Moves between points:
s596 h s58
s596 u s196
s596 c s142
s596 g s649
s596 n s170
s596 m s788
s431 h s609
s431 u s717
s431 c s370
s431 g s408
s431 n s48
s431 m s114
s142 h s935
s142 u s649
s142 c s268
s142 g s114
s142 n s58
s142 m s170
s576 h s759
s576 u s572
s576 c s987
s576 g s604
s576 n s728
s576 m s120
s739 h s630
s739 u s608
s739 c s86
s739 g s990
s739 n s604
s739 m s572
s628 h s94
s628 u s760
s628 c s88
s628 g s338
s628 n s795
s628 m s408
s376 h s446
s376 u s32
s376 c s820
s376 g s932
s376 n s13
s376 m s192
s908 h s48
s908 u s965
s908 c s431
s908 g s717
s908 n s114
s908 m s649
s357 h s32
s357 u s178
s357 c s146
s357 g s767
s357 n s507
s357 m s94
s196 h s268
s196 u s487
s196 c s649
s196 g s908
s196 n s142
s196 m s596
s158 h s431
s158 u s170
s158 c s965
s158 g s58
s158 n s908
s158 m s487
s305 h s100
s305 u s237
s305 c s659
s305 g s398
s305 n s274
s305 m s181
s932 h s683
s932 u s831
s932 c s817
s932 g s103
s932 n s598
s932 m s820
s558 h s13
s558 u s507
s558 c s376
s558 g s32
s558 n s192
s558 m s763
s13 h s842
s13 u s820
s13 c s446
s13 g s598
s13 n s367
s13 m s315
s852 h s763
s852 u s795
s852 c s969
s852 g s94
s852 n s637
s852 m s609
s136 h s520
s136 u s510
s136 c s403
s136 g s748
s136 n s59
s136 m s466
s78 h s369
s78 u s674
s78 c s984
s78 g s422
s78 n s217
s78 m s841
s662 h s88
s662 u s48
s662 c s760
s662 g s609
s662 n s628
s662 m s935
s728 h s168
s728 u s987
s728 c s759
s728 g s829
s728 n s990
s728 m s608
s192 h s367
s192 u s376
s192 c s13
s192 g s820
s192 n s315
s192 m s767
s250 h s211
s250 u s841
s250 c s824
s250 g s217
s250 n s171
s250 m s100
s312 h s878
s312 u s844
s312 c s334
s312 g s210
s312 n s942
s312 m s244
s217 h s788
s217 u s984
s217 c s369
s217 g s527
s217 n s332
s217 m s824
s86 h s87
s86 u s990
s86 c s900
s86 g s168
s86 n s630
s86 m s604
s598 h s466
s598 u s817
s598 c s683
s598 g s430
s598 n s236
s598 m s446
s824 h s993
s824 u s217
s824 c s332
s824 g s369
s824 n s211
s824 m s171
s942 h s739
s942 u s334
s942 c s878
s942 g s120
s942 n s79
s942 m s283
s759 h s305
s759 u s829
s759 c s349
s759 g s718
s759 n s168
s759 m s990
s388 h s210
s388 u s262
s388 c s323
s388 g s283
s388 n s844
s388 m s89
s268 h s628
s268 u s114
s268 c s662
s268 g s48
s268 n s935
s268 m s58
s718 h s398
s718 u s87
s718 c s228
s718 g s682
s718 n s237
s718 m s349
s262 h s8
s262 u s244
s262 c s283
s262 g s942
s262 n s323
s262 m s388
s875 h s498
s875 u s456
s875 c s806
s875 g s263
s875 n s748
s875 m s510
s659 h s171
s659 u s398
s659 c s250
s659 g s841
s659 n s100
s659 m s274
s990 h s181
s990 u s759
s990 c s168
s990 g s349
s990 n s900
s990 m s86
s210 h s728
s210 u s8
s210 c s576
s210 g s572
s210 n s120
s210 m s334
s446 h s764
s446 u s598
s446 c s236
s446 g s683
s446 n s842
s446 m s367
s487 h s114
s487 u s158
s487 c s908
s487 g s965
s487 n s649
s487 m s196
s510 h s873
s510 u s875
s510 c s748
s510 g s806
s510 n s403
s510 m s136
s965 h s370
s965 u s58
s965 c s717
s965 g s935
s965 n s431
s965 m s908
s87 h s851
s87 u s181
s87 c s682
s87 g s274
s87 n s228
s87 m s718
s332 h s158
s332 u s369
s332 c s788
s332 g s596
s332 n s993
s332 m s211
s844 h s120
s844 u s323
s844 c s210
s844 g s8
s844 n s334
s844 m s312
s88 h s507
s88 u s338
s88 c s357
s88 g s178
s88 n s94
s88 m s795
s8 h s987
s8 u s79
s8 c s572
s8 g s739
s8 n s576
s8 m s210
s795 h s558
s795 u s88
s795 c s94
s795 g s357
s795 n s969
s795 m s852
s820 h s236
s820 u s932
s820 c s598
s820 g s817
s820 n s446
s820 m s13
s609 h s178
s609 u s852
s609 c s637
s609 g s969
s609 n s338
s609 m s760
s283 h s572
s283 u s942
s283 c s79
s283 g s878
s283 n s8
s283 m s323
s89 h s334
s89 u s388
s89 c s844
s89 g s323
s89 n s312
s89 m s112
s323 h s576
s323 u s283
s323 c s8
s323 g s79
s323 n s210
s323 m s844
s398 h s824
s398 u s851
s398 c s841
s398 g s78
s398 n s250
s398 m s659
s146 h s932
s146 u s767
s146 c s452
s146 g s315
s146 n s32
s146 m s507
s349 h s659
s349 u s718
s349 c s237
s349 g s228
s349 n s305
s349 m s168
s604 h s718
s604 u s86
s604 c s630
s604 g s900
s604 n s829
s604 m s987
s100 h s422
s100 u s250
s100 c s171
s100 g s824
s100 n s674
s100 m s127
s878 h s86
s878 u s120
s878 c s608
s878 g s728
s878 n s739
s878 m s79
s669 h s283
s669 u s112
s669 c s244
s669 g s312
s669 n s262
s669 m s999
s527 h s142
s527 u s864
s527 c s196
s527 g s487
s527 n s596
s527 m s369
s170 h s717
s170 u s142
s170 c s58
s170 g s268
s170 n s965
s170 m s158
s79 h s604
s79 u s878
s79 c s739
s79 g s608
s79 n s572
s79 m s8
s831 h s430
s831 u s367
s831 c s103
s831 g s842
s831 n s817
s831 m s932
s501 h s748
s501 u s764
s501 c s875
s501 g s456
s501 n s510
s501 m s430
s817 h s136
s817 u s103
s817 c s430
s817 g s501
s817 n s683
s817 m s598
s682 h s78
s682 u s274
s682 c s127
s682 g s100
s682 n s851
s682 m s228
s334 h s608
s334 u s210
s334 c s120
s334 g s576
s334 n s878
s334 m s942
s935 h s795
s935 u s662
s935 c s628
s935 g s760
s935 n s408
s935 m s717
s572 h s829
s572 u s739
s572 c s604
s572 g s86
s572 n s987
s572 m s576
s760 h s357
s760 u s609
s760 c s338
s760 g s637
s760 n s88
s760 m s628
s520 h s244
s520 u s873
s520 c s112
s520 g s89
s520 n s669
s520 m s263
s237 h s250
s237 u s228
s237 c s398
s237 g s851
s237 n s659
s237 m s305
s369 h s170
s369 u s527
s369 c s596
s369 g s196
s369 n s788
s369 m s332
s168 h s274
s168 u s349
s168 c s305
s168 g s237
s168 n s181
s168 m s900
s969 h s192
s969 u s94
s969 c s558
s969 g s507
s969 n s763
s969 m s637
s851 h s217
s851 u s127
s851 c s78
s851 g s674
s851 n s841
s851 m s398
s717 h s852
s717 u s935
s717 c s408
s717 g s628
s717 n s370
s717 m s431
s58 h s408
s58 u s268
s58 c s935
s58 g s662
s58 n s717
s58 m s965
s763 h s315
s763 u s558
s763 c s192
s763 g s376
s763 n s767
s763 m s178
s228 h s841
s228 u s682
s228 c s851
s228 g s127
s228 n s398
s228 m s237
s112 h s942
s112 u s89
s112 c s312
s112 g s844
s112 n s244
s112 m s669
s181 h s127
s181 u s305
s181 c s274
s181 g s659
s181 n s682
s181 m s87
s829 h s237
s829 u s630
s829 c s718
s829 g s87
s829 n s349
s829 m s759
s900 h s682
s900 u s168
s900 c s181
s900 g s305
s900 n s87
s900 m s630
s244 h s79
s244 u s312
s244 c s942
s244 g s334
s244 n s283
s244 m s262
s94 h s376
s94 u s357
s94 c s507
s94 g s146
s94 n s558
s94 m s969
s403 h s112
s403 u s748
s403 c s873
s403 g s498
s403 n s520
s403 m s59
s422 h s196
s422 u s211
s422 c s864
s422 g s993
s422 n s527
s422 m s984
s993 h s908
s993 u s788
s993 c s158
s993 g s170
s993 n s487
s993 m s864
s171 h s864
s171 u s824
s171 c s211
s171 g s332
s171 n s422
s171 m s674
s211 h s487
s211 u s332
s211 c s993
s211 g s788
s211 n s864
s211 m s422
s178 h s452
s178 u s763
s178 c s767
s178 g s192
s178 n s146
s178 m s357
s103 h s510
s103 u s842
s103 c s501
s103 g s764
s103 n s430
s103 m s817
s430 h s403
s430 u s501
s430 c s510
s430 g s875
s430 n s136
s430 m s683
s236 h s456
s236 u s683
s236 c s466
s236 g s136
s236 n s764
s236 m s842
s466 h s263
s466 u s136
s466 c s59
s466 g s403
s466 n s456
s466 m s764
s370 h s637
s370 u s408
s370 c s852
s370 g s795
s370 n s609
s370 m s48
s748 h s89
s748 u s806
s748 c s498
s748 g s999
s748 n s873
s748 m s403
s683 h s59
s683 u s430
s683 c s136
s683 g s510
s683 n s466
s683 m s236
s32 h s598
s32 u s452
s32 c s932
s32 g s831
s32 n s820
s32 m s376
s263 h s262
s263 u s520
s263 c s669
s263 g s112
s263 n s999
s263 m s806
s788 h s965
s788 u s596
s788 c s170
s788 g s142
s788 n s158
s788 m s993
s114 h s760
s114 u s431
s114 c s48
s114 g s370
s114 n s662
s114 m s268
s674 h s527
s674 u s171
s674 c s422
s674 g s211
s674 n s984
s674 m s78
s987 h s349
s987 u s604
s987 c s829
s987 g s630
s987 n s759
s987 m s728
s984 h s596
s984 u s422
s984 c s527
s984 g s864
s984 n s369
s984 m s217
s999 h s323
s999 u s669
s999 c s262
s999 g s244
s999 n s388
s999 m s498
s367 h s501
s367 u s446
s367 c s842
s367 g s236
s367 n s103
s367 m s831
s120 h s990
s120 u s576
s120 c s728
s120 g s987
s120 n s608
s120 m s878
s842 h s875
s842 u s236
s842 c s764
s842 g s466
s842 n s501
s842 m s103
s498 h s844
s498 u s999
s498 c s388
s498 g s262
s498 n s89
s498 m s873
s864 h s649
s864 u s993
s864 c s487
s864 g s158
s864 n s196
s864 m s527
s408 h s969
s408 u s628
s408 c s795
s408 g s88
s408 n s852
s408 m s370
s649 h s662
s649 u s908
s649 c s114
s649 g s431
s649 n s268
s649 m s142
s637 h s767
s637 u s969
s637 c s763
s637 g s558
s637 n s178
s637 m s338
s48 h s338
s48 u s370
s48 c s609
s48 g s852
s48 n s760
s48 m s662
s806 h s388
s806 u s263
s806 c s999
s806 g s669
s806 n s498
s806 m s748
s338 h s146
s338 u s637
s338 c s178
s338 g s763
s338 n s357
s338 m s88
s127 h s984
s127 u s100
s127 c s674
s127 g s171
s127 n s78
s127 m s851
s841 h s332
s841 u s78
s841 c s217
s841 g s984
s841 n s824
s841 m s250
s59 h s669
s59 u s403
s59 c s520
s59 g s873
s59 n s263
s59 m s456
s456 h s999
s456 u s59
s456 c s263
s456 g s520
s456 n s806
s456 m s875
s274 h s674
s274 u s659
s274 c s100
s274 g s250
s274 n s127
s274 m s682
s507 h s820
s507 u s146
s507 c s32
s507 g s452
s507 n s376
s507 m s558
s630 h s228
s630 u s900
s630 c s87
s630 g s181
s630 n s718
s630 m s829
s452 h s817
s452 u s315
s452 c s831
s452 g s367
s452 n s932
s452 m s32
s315 h s103
s315 u s13
s315 c s367
s315 g s446
s315 n s831
s315 m s452
s764 h s806
s764 u s466
s764 c s456
s764 g s59
s764 n s875
s764 m s501
s767 h s831
s767 u s192
s767 c s315
s767 g s13
s767 n s452
s767 m s146
s608 h s900
s608 u s728
s608 c s990
s608 g s759
s608 n s86
s608 m s739
s873 h s312
s873 u s498
s873 c s89
s873 g s388
s873 n s112
s873 m s520

In the rows, 52 means zero.

The rows follow the links: the fewer symbols apart two points are, the more alike their rows tend to be.

Here are some points, each with a row of numbers. One shown again gets a slightly different row.
s250 [57,67,35,72,52,58,45,41,31,42,37,59,53,64,66,51,53,65,55,62,49,33,65,67,71,62,51,77,51,32,26,46,93,57,51,33,37,58,31,64,65,39,30,65,18,17,73,64,48,67]
s263 [57,35,76,32,65,63,31,70,42,59,76,51,62,53,43,35,44,8,42,38,56,58,41,31,59,44,49,39,41,96,37,45,32,20,59,67,73,59,63,39,34,59,63,55,48,74,30,46,56,46]
s682 [53,65,46,73,42,37,26,39,40,29,48,56,51,66,65,46,34,40,36,42,39,55,58,34,64,48,49,85,36,49,34,52,68,49,54,40,55,59,34,57,84,26,58,70,7,30,80,34,59,65]
s349 [42,57,83,61,44,21,22,49,50,52,64,51,64,34,67,57,47,32,21,64,43,74,60,26,52,45,66,70,42,44,48,51,55,57,37,40,73,74,54,39,67,49,73,53,26,40,91,22,63,57]
s572 [37,51,76,45,66,60,27,49,56,61,49,28,82,66,36,49,36,29,30,56,55,50,61,22,90,62,57,54,56,93,49,39,62,50,49,50,38,63,51,43,54,86,60,37,27,52,53,46,82,56]
s312 [30,57,56,11,81,35,27,56,62,45,48,32,62,58,31,26,40,37,47,44,74,49,66,51,56,46,56,49,54,89,52,32,40,59,60,63,32,82,48,42,50,28,78,67,46,57,23,55,48,51]
s58 [61,50,29,79,33,31,79,40,60,48,49,63,36,50,69,76,58,80,69,54,40,62,61,54,21,48,55,55,45,2,63,63,54,72,40,37,51,46,55,57,72,27,41,59,64,36,77,58,34,48]
s86 [44,42,87,56,61,46,31,56,51,72,67,38,84,45,59,59,54,25,25,69,49,66,69,18,72,59,74,56,48,61,44,40,62,54,32,36,61,75,65,33,51,81,54,41,35,43,77,46,68,50]
s908 [60,50,27,82,35,38,76,42,61,47,49,61,37,45,75,74,62,73,61,52,39,65,66,48,29,49,66,59,44,2,64,64,54,66,37,31,52,44,57,56,74,32,33,57,64,36,80,62,36,48]
s181 [46,62,70,67,39,23,20,43,47,39,56,52,58,46,66,51,39,33,25,54,40,71,55,29,56,44,56,77,40,49,46,56,57,53,46,41,69,67,45,45,77,35,74,62,16,37,88,17,64,62]
s717 [64,52,33,75,28,34,79,39,54,48,50,66,33,58,58,75,50,91,81,54,43,54,41,66,17,47,39,50,51,7,58,66,55,73,50,48,54,42,49,63,66,25,51,57,61,41,68,49,37,52]
s244 [33,52,55,11,81,35,29,57,61,46,52,35,61,56,35,24,41,32,46,41,74,50,70,48,55,45,57,47,50,88,50,30,38,56,60,60,34,81,51,39,49,27,75,67,48,57,22,60,45,50]
s262 [36,50,55,13,84,39,27,61,58,47,56,37,61,56,36,24,44,26,45,40,75,53,71,45,55,44,59,48,48,88,46,31,36,50,56,60,37,81,53,38,49,25,71,70,49,59,22,62,45,48]
s274 [55,65,42,74,42,41,29,38,38,31,45,57,52,69,65,47,34,43,40,42,40,52,59,38,67,50,47,83,35,51,32,51,73,48,56,38,50,59,33,60,82,25,53,72,7,27,78,41,58,65]
s127 [60,64,33,74,52,56,39,39,32,36,42,59,52,71,65,49,46,55,52,52,46,36,66,55,72,59,48,81,45,39,24,47,87,54,52,34,39,57,32,62,75,31,33,70,13,18,72,59,51,66]
s211 [43,82,52,67,36,59,48,47,44,42,27,57,46,23,69,48,70,71,29,77,43,42,49,83,70,58,59,76,69,22,62,63,79,55,49,41,53,35,32,61,50,76,40,41,47,37,77,35,62,68]
s136 [55,27,88,31,55,50,55,63,53,80,80,49,67,58,29,61,44,43,69,61,62,54,30,45,34,52,36,20,58,74,45,45,35,54,51,73,66,62,72,38,25,70,73,39,63,73,32,44,56,41]
s94 [73,44,36,52,54,83,78,69,36,57,56,73,35,36,65,49,79,61,70,55,52,36,42,84,41,54,51,38,55,31,42,58,50,33,54,54,63,31,58,58,23,60,16,51,80,57,36,76,30,48]
s357 [69,47,37,51,54,78,79,69,38,58,54,73,34,32,65,49,82,62,69,57,55,38,44,87,39,52,53,37,55,31,45,57,49,35,53,54,63,33,59,56,21,58,20,52,85,59,35,76,28,46]
s520 [56,35,72,30,69,63,31,73,43,57,73,49,62,52,45,32,46,7,40,35,58,60,47,31,61,45,50,40,37,95,35,42,32,21,59,65,70,60,63,40,36,55,61,56,48,71,28,49,54,43]
s659 [57,65,39,73,45,47,31,39,35,31,43,57,52,70,65,48,37,45,44,43,41,48,61,42,68,54,48,83,38,48,30,51,77,47,56,38,46,58,32,62,82,25,47,72,7,24,77,45,56,65]
s228 [51,64,53,70,38,33,23,39,42,31,49,54,52,60,65,48,34,39,31,43,38,61,57,33,63,47,52,83,35,50,38,54,65,49,53,41,57,61,36,56,83,28,63,68,8,31,83,29,62,64]

Each walk starts at a row. The symbols on each line, taken left to right, move it on to the next point.
Answer with the point's row; about right is enough.
---
[40,48,78,48,67,61,27,50,55,65,53,30,84,62,39,52,40,29,27,58,54,53,63,22,89,65,60,55,56,87,47,37,63,51,45,46,42,65,55,42,53,87,58,37,28,51,56,47,78,55]
g u h h m h: [44,82,51,65,39,58,49,45,39,45,30,59,47,27,67,50,71,75,36,81,46,36,52,87,68,60,57,77,69,20,55,59,84,62,49,40,49,43,31,63,48,71,38,44,43,31,77,41,59,70]
u h m u u g: [60,49,29,80,36,34,77,41,61,47,49,61,37,47,71,77,58,79,65,54,40,65,61,50,24,48,62,56,46,1,62,62,53,69,39,34,51,47,57,58,73,30,35,58,63,36,78,60,34,46]
---
[58,65,37,75,47,50,34,37,33,32,40,57,52,73,65,48,38,48,47,46,42,44,64,45,71,57,48,82,40,46,27,49,80,48,55,37,44,59,32,63,81,26,42,72,8,23,76,52,54,66]
m h n m m g m m: [44,80,50,69,34,58,48,46,45,40,27,58,45,22,69,48,72,69,26,73,41,45,50,79,70,57,61,78,65,26,63,64,76,55,49,42,56,33,33,60,51,77,40,38,46,39,78,34,65,68]
m c h n: [62,51,32,77,30,32,79,39,59,49,50,63,36,53,63,76,53,86,78,55,42,61,51,60,18,47,48,53,48,5,60,65,53,76,43,42,51,47,53,60,69,25,47,58,62,39,72,54,34,48]
---
[51,71,36,83,32,62,55,46,55,37,28,57,39,26,79,56,69,59,23,57,32,57,57,54,68,54,72,75,52,23,70,70,63,44,44,34,59,25,43,61,66,71,31,41,54,43,82,42,62,59]
m m u g u n n m: [63,49,32,76,29,32,81,39,57,48,51,66,34,54,60,76,52,87,79,55,44,56,46,64,16,47,42,50,49,4,58,65,53,75,46,45,52,45,51,62,67,26,49,57,62,41,71,51,36,50]
c n g h m c h h: [54,29,90,31,55,51,50,63,48,77,81,50,67,54,30,58,45,38,64,59,61,55,28,45,39,51,36,23,57,76,44,47,33,51,53,73,70,62,69,38,24,70,75,38,62,75,34,41,57,44]
---
[47,78,46,73,34,61,50,47,48,39,27,57,41,22,72,50,71,64,22,67,35,49,50,70,71,56,65,76,61,26,68,70,69,48,49,41,58,27,37,61,56,78,38,39,50,42,80,34,65,65]
u u m n g m: [60,51,26,83,36,41,76,42,62,45,45,62,38,43,76,74,64,71,55,52,37,67,68,44,34,49,69,60,42,2,64,62,53,63,37,28,53,41,57,57,75,37,30,56,63,37,81,62,37,48]
u m m m u: [61,52,25,84,37,45,72,43,61,44,43,61,38,41,79,72,65,68,49,50,37,66,69,44,39,50,72,64,41,6,66,63,55,58,36,26,52,39,57,57,74,41,27,54,63,37,83,60,39,47]
---
[57,35,78,32,62,61,32,70,42,61,75,51,62,53,41,37,45,12,42,41,56,59,37,32,58,45,48,37,43,96,38,45,32,23,59,69,74,58,64,39,32,63,66,51,50,75,31,43,58,44]
u h m u u g: [24,65,63,21,67,40,27,46,65,46,40,26,65,65,24,32,31,45,41,49,68,47,57,48,70,52,46,54,64,94,61,40,49,64,63,65,27,68,39,46,54,50,85,53,36,59,31,40,70,57]
h h n h c c m: [45,80,50,64,42,57,49,46,37,45,31,59,49,31,67,49,70,77,39,82,47,34,55,89,68,62,55,75,68,21,50,56,88,63,48,38,47,47,31,61,47,67,38,47,40,28,75,47,55,70]
---
[53,73,40,67,50,59,48,44,31,44,36,61,52,54,67,51,61,71,52,71,50,30,65,78,69,64,53,76,58,24,32,48,94,61,51,34,39,58,32,62,58,50,29,59,27,17,73,63,47,69]
u c n n g m m: [61,55,24,85,37,48,71,43,60,44,41,59,37,39,83,69,66,64,46,51,33,67,69,45,44,49,73,66,43,10,66,65,56,54,38,29,54,37,56,58,76,47,25,53,62,37,83,60,45,50]
u m m m u: [59,59,27,86,35,50,67,43,59,42,40,59,38,34,81,66,68,63,39,50,33,65,68,42,50,50,75,70,43,11,68,67,56,51,39,28,53,32,52,57,74,51,24,50,61,39,83,57,47,50]
---
[42,46,88,57,56,39,30,55,51,68,69,42,79,37,64,60,54,27,24,72,48,71,69,23,65,55,74,58,47,53,45,43,60,57,30,37,67,78,63,32,55,73,59,43,35,42,83,38,63,52]
g g m g m: [58,66,34,74,49,53,36,38,33,34,40,58,52,72,66,48,41,52,50,49,44,41,65,50,72,56,49,80,41,42,25,49,82,52,55,34,41,59,32,64,77,29,36,70,11,21,73,56,53,66]
g u h h m h: [64,53,35,75,24,37,80,38,52,48,51,68,33,59,55,76,48,88,83,54,43,50,38,70,18,48,33,51,52,11,56,67,55,72,52,52,53,39,47,64,63,27,52,57,59,42,67,48,40,52]
---
[55,31,91,31,55,53,46,65,47,75,80,51,66,53,33,54,44,33,59,56,58,57,26,43,41,50,37,25,55,81,44,47,33,45,53,74,72,59,67,37,25,72,74,39,61,76,34,38,59,44]
m h n m m g m m: [41,47,54,14,85,42,27,64,57,47,60,37,60,57,39,26,46,21,46,36,72,54,71,42,56,45,59,46,45,90,44,30,36,44,57,59,42,81,54,39,46,27,66,70,49,59,21,64,42,47]
u h u m u: [30,61,67,31,65,50,26,44,63,49,39,27,72,67,25,39,31,41,35,49,62,45,54,38,82,57,46,55,63,97,57,40,56,58,60,61,29,63,40,50,54,68,77,44,30,56,39,38,79,58]
---
[46,61,77,66,41,22,21,47,48,43,60,51,60,42,65,51,42,34,24,56,38,73,56,29,52,43,61,76,40,47,47,55,57,57,43,42,71,70,46,43,75,40,74,58,21,38,89,18,64,61]
g m g c g u c: [52,68,33,84,33,61,58,46,56,38,30,59,40,28,78,58,69,59,25,55,31,62,61,50,64,52,74,76,49,21,69,69,62,43,44,31,57,25,46,61,68,67,26,42,56,41,82,48,60,57]
c c c u m: [66,51,34,75,23,40,81,39,49,47,50,69,31,63,53,72,46,88,84,52,43,48,33,71,19,48,29,50,52,13,53,66,56,69,55,55,53,36,46,65,62,29,50,55,58,45,64,48,42,54]
